Below are the code and all the weights of a small trained network. Each question names an input and a class and asks about switching units off, where a switched-off unit gives its printed mean instead of its output.

import numpy as np


def w(rows, s, z=0):
    codes = np.array(rows[::2]) - 128.0
    scale = np.full(codes.shape[1], s)
    scale[-1] = z or s
    return codes * scale


def f(y):
    return y / 2 * (1 + np.tanh(0.7978845608 * (y + 0.044715 * y**3)))


def log_softmax(a):
    a = a - a.max(-1, keepdims=True)
    return a - np.log(np.exp(a).sum(-1, keepdims=True))


def net(x, mask):
    res = np.array(x, float).reshape(1, 7) / 4 @ E
    y = f(res @ A[0][:, :-1].T + A[0][:, -1])
    res = res + np.where(mask, y, B[0][:, -1]) @ B[0][:, :-1]
    return log_softmax(res[-1] @ U[:, :-1].T + U[:, -1])


A, B = {}, {}
E = w([
[165,254,80,156,75,132,173,116],'x0',
[138,112,43,134,83,217,97,189],'x1',
[171,108,83,87,206,114,203,144],'x2',
[157,140,44,199,180,43,40,141],'x3',
[172,157,130,226,208,218,96,49],'x4',
[129,128,130,125,128,128,127,129],'x5',
[39,121,87,212,117,135,173,125],'x6',
],0.009)
A[0] = w([
[125,129,137,177,154,162,106,60,72],'neuron 0',
[136,92,89,144,74,190,88,160,115],'neuron 1',
[135,161,157,154,193,167,126,122,69],'neuron 2',
[155,160,88,123,85,118,148,85,85],'neuron 3',
[91,166,186,139,97,89,86,74,126],'neuron 4',
[96,41,142,114,155,152,89,99,175],'neuron 5',
[110,143,147,83,118,162,205,107,88],'neuron 6',
[125,254,113,158,94,116,176,141,75],'neuron 7',
[123,167,101,211,147,81,101,186,223],'neuron 8',
[209,171,163,78,145,124,77,134,176],'neuron 9',
[109,124,156,115,114,162,139,123,95],'neuron 10',
[147,111,161,132,89,205,175,83,111],'neuron 11',
[127,125,90,131,114,174,115,174,111],'neuron 12',
[151,124,100,143,114,76,98,120,94],'neuron 13',
[165,125,136,156,122,153,111,76,216],'neuron 14',
[134,104,181,111,127,176,171,135,71],'neuron 15',
[135,204,117,128,136,120,160,146,99],'neuron 16',
[153,131,156,162,166,192,142,110,58],'neuron 17',
[161,137,124,170,128,179,117,77,90],'neuron 18',
[47,117,87,177,132,119,188,95,185],'neuron 19',
[154,121,78,98,226,121,218,134,132],'neuron 20',
[95,48,118,135,159,144,114,142,111],'neuron 21',
[103,109,161,137,79,175,178,110,74],'neuron 22',
[127,125,125,119,68,73,166,178,108],'neuron 23',
[126,158,191,132,172,52,170,73,97],'neuron 24',
[105,154,101,137,140,84,48,122,65],'neuron 25',
[148,117,72,170,169,70,132,139,132],'neuron 26',
[85,121,128,91,70,66,120,121,93],'neuron 27',
[159,116,88,102,121,195,109,172,92],'neuron 28',
[194,188,116,164,65,143,176,118,106],'neuron 29',
[177,114,131,95,123,131,113,104,254],'neuron 30',
[108,135,132,87,105,165,136,91,105],'neuron 31',
],0.012,0.007)
B[0] = w([
[132,93,63,130,117,142,169,169,190],'neuron 0',
[70,196,152,120,163,17,151,146,197],'neuron 1',
[157,90,55,102,109,89,159,164,173],'neuron 2',
[132,64,107,99,165,87,135,32,162],'neuron 3',
[35,205,109,91,149,98,143,154,194],'neuron 4',
[70,77,129,145,116,111,172,78,223],'neuron 5',
[147,91,156,166,190,198,59,182,197],'neuron 6',
[121,62,152,100,138,105,128,80,219],'neuron 7',
[120,118,191,75,150,221,131,137,252],'neuron 8',
[167,108,214,183,60,165,156,128,224],'neuron 9',
[133,102,106,143,183,175,77,117,151],'neuron 10',
[152,148,127,89,157,180,73,148,197],'neuron 11',
[118,182,171,102,186,63,176,168,173],'neuron 12',
[153,94,116,112,191,222,71,152,164],'neuron 13',
[93,137,104,39,60,133,143,183,209],'neuron 14',
[150,119,111,120,218,145,110,132,177],'neuron 15',
[108,56,138,119,134,83,135,88,174],'neuron 16',
[166,95,54,96,117,140,165,151,176],'neuron 17',
[121,87,89,99,116,128,137,168,190],'neuron 18',
[186,150,255,203,53,165,174,177,227],'neuron 19',
[14,222,109,74,74,216,95,100,243],'neuron 20',
[132,79,158,137,134,100,159,34,188],'neuron 21',
[177,147,147,125,159,169,76,116,177],'neuron 22',
[120,76,60,106,116,163,133,171,198],'neuron 23',
[121,197,102,159,212,31,161,181,219],'neuron 24',
[129,114,137,122,181,158,60,139,180],'neuron 25',
[163,106,159,94,170,187,97,154,211],'neuron 26',
[147,80,51,78,95,148,151,171,190],'neuron 27',
[107,189,157,151,210,34,170,152,188],'neuron 28',
[96,89,138,99,153,102,148,47,207],'neuron 29',
[114,149,184,121,52,137,163,124,212],'neuron 30',
[152,136,119,119,168,146,87,113,158],'neuron 31',
],0.0078,0.011)
U = w([
[180,106,133,116,233,154,34,147,60],'0',
[127,191,124,130,227,30,193,175,104],'1',
[115,31,122,118,160,83,155,1,114],'2',
[162,76,16,103,92,118,168,204,75],'3',
[118,137,157,116,117,129,135,134,255],'4',
[185,132,211,152,78,141,181,156,145],'5',
[25,199,99,105,96,144,78,112,185],'6',
[147,157,84,162,87,93,90,75,100],'7',
],0.0095,0.0093)

Each question gives the input, the list of numbers given to net, and the class t.
The units are the neurons (one row each of A and B). Each row of codes is followed by its name. A weight is (code - 128) times the scale printed after its matrix; where a second scale follows, it is the last column's (A, B and U).
mask holds one flag per neuron, in row order. A switched-off neuron (its flag False) gives its mean, the last column of its row in B, instead of its output. The means were averaged over made-up inputs and are rounded, as every weight is.
A unit's drop is (log p(t) with every unit on - log p(t) with that unit switched off) / (log p(t) with every unit on - log p(t) with every unit switched off).
The circuit of an input: a set's keep is (log p(t) with only the set's units on - log p(t) with every unit switched off) / (log p(t) with every unit on - log p(t) with every unit switched off). Starting from the 12 units with the biggest drops (on a tie, the unit counted first), units are removed one at a time, each time the one whose removal leaves the highest keep (on an exact tie, the one counted first), for as long as the keep stays at least 0.8.
units of the circuit, in order: the units of the circuit, biggest drop first
top k neurons: the k neurons with the biggest drops, biggest first
drop of u: that unit's drop, to one decimal
input [-6,8,3,3,4,0,-3], class 1: units of the circuit, in order -> (neuron 28; neuron 1)
input [6,-2,5,3,-7,7,8], class 5: units of the circuit, in order -> (neuron 19)
input [-3,1,2,1,1,2,5], class 5: units of the circuit, in order -> (neuron 19; neuron 4)
input [0,8,6,-6,1,3,7], class 1: top 3 neurons -> (neuron 28; neuron 1; neuron 12)
input [-5,7,-7,-7,0,-5,5], class 0: top 2 neurons -> (neuron 22; neuron 11)
input [5,5,3,-2,-2,-5,6], class 5: top 3 neurons -> (neuron 19; neuron 24; neuron 4)
input [-3,7,8,-3,-6,-5,-4], class 6: top 2 neurons -> (neuron 20; neuron 24)
input [-2,-8,-2,-1,-7,-6,-5], class 1: top 2 neurons -> (neuron 24; neuron 4)
input [-6,3,-5,6,-5,-6,1], class 0: top 3 neurons -> (neuron 25; neuron 13; neuron 20)
input [-4,8,-6,0,-8,3,1], class 1: top 3 neurons -> (neuron 1; neuron 12; neuron 28)
input [-3,6,7,5,-6,1,5], class 6: top 2 neurons -> (neuron 20; neuron 24)
input [8,-3,2,-5,6,-1,4], class 2: top 2 neurons -> (neuron 29; neuron 7)
input [8,4,-8,3,7,-8,-3], class 2: top 4 neurons -> (neuron 29; neuron 7; neuron 3; neuron 20)
input [7,2,4,-8,3,6,-1], class 0: top 2 neurons -> (neuron 6; neuron 11)
input [-1,-6,7,-6,-7,6,-2], class 3: units of the circuit, in order -> (neuron 23)
input [2,2,5,-6,-3,0,-4], class 0: units of the circuit, in order -> (neuron 6; neuron 15)
input [7,-5,6,3,-6,-1,-1], class 2: top 3 neurons -> (neuron 7; neuron 16; neuron 3)
input [-7,2,-1,1,5,5,7], class 2: top 4 neurons -> (neuron 21; neuron 5; neuron 9; neuron 30)
input [-8,8,-1,4,-6,-6,-2], class 1: units of the circuit, in order -> (neuron 1; neuron 28)
input [-8,-5,6,1,2,7,-4], class 2: units of the circuit, in order -> (neuron 5)
input [7,-4,1,-2,-8,3,-5], class 3: drop of neuron 21 -> 0.2
input [7,2,-8,6,8,-7,-1], class 3: drop of neuron 20 -> 0.1
input [4,4,-2,-1,-7,5,-1], class 3: drop of neuron 23 -> 0.3
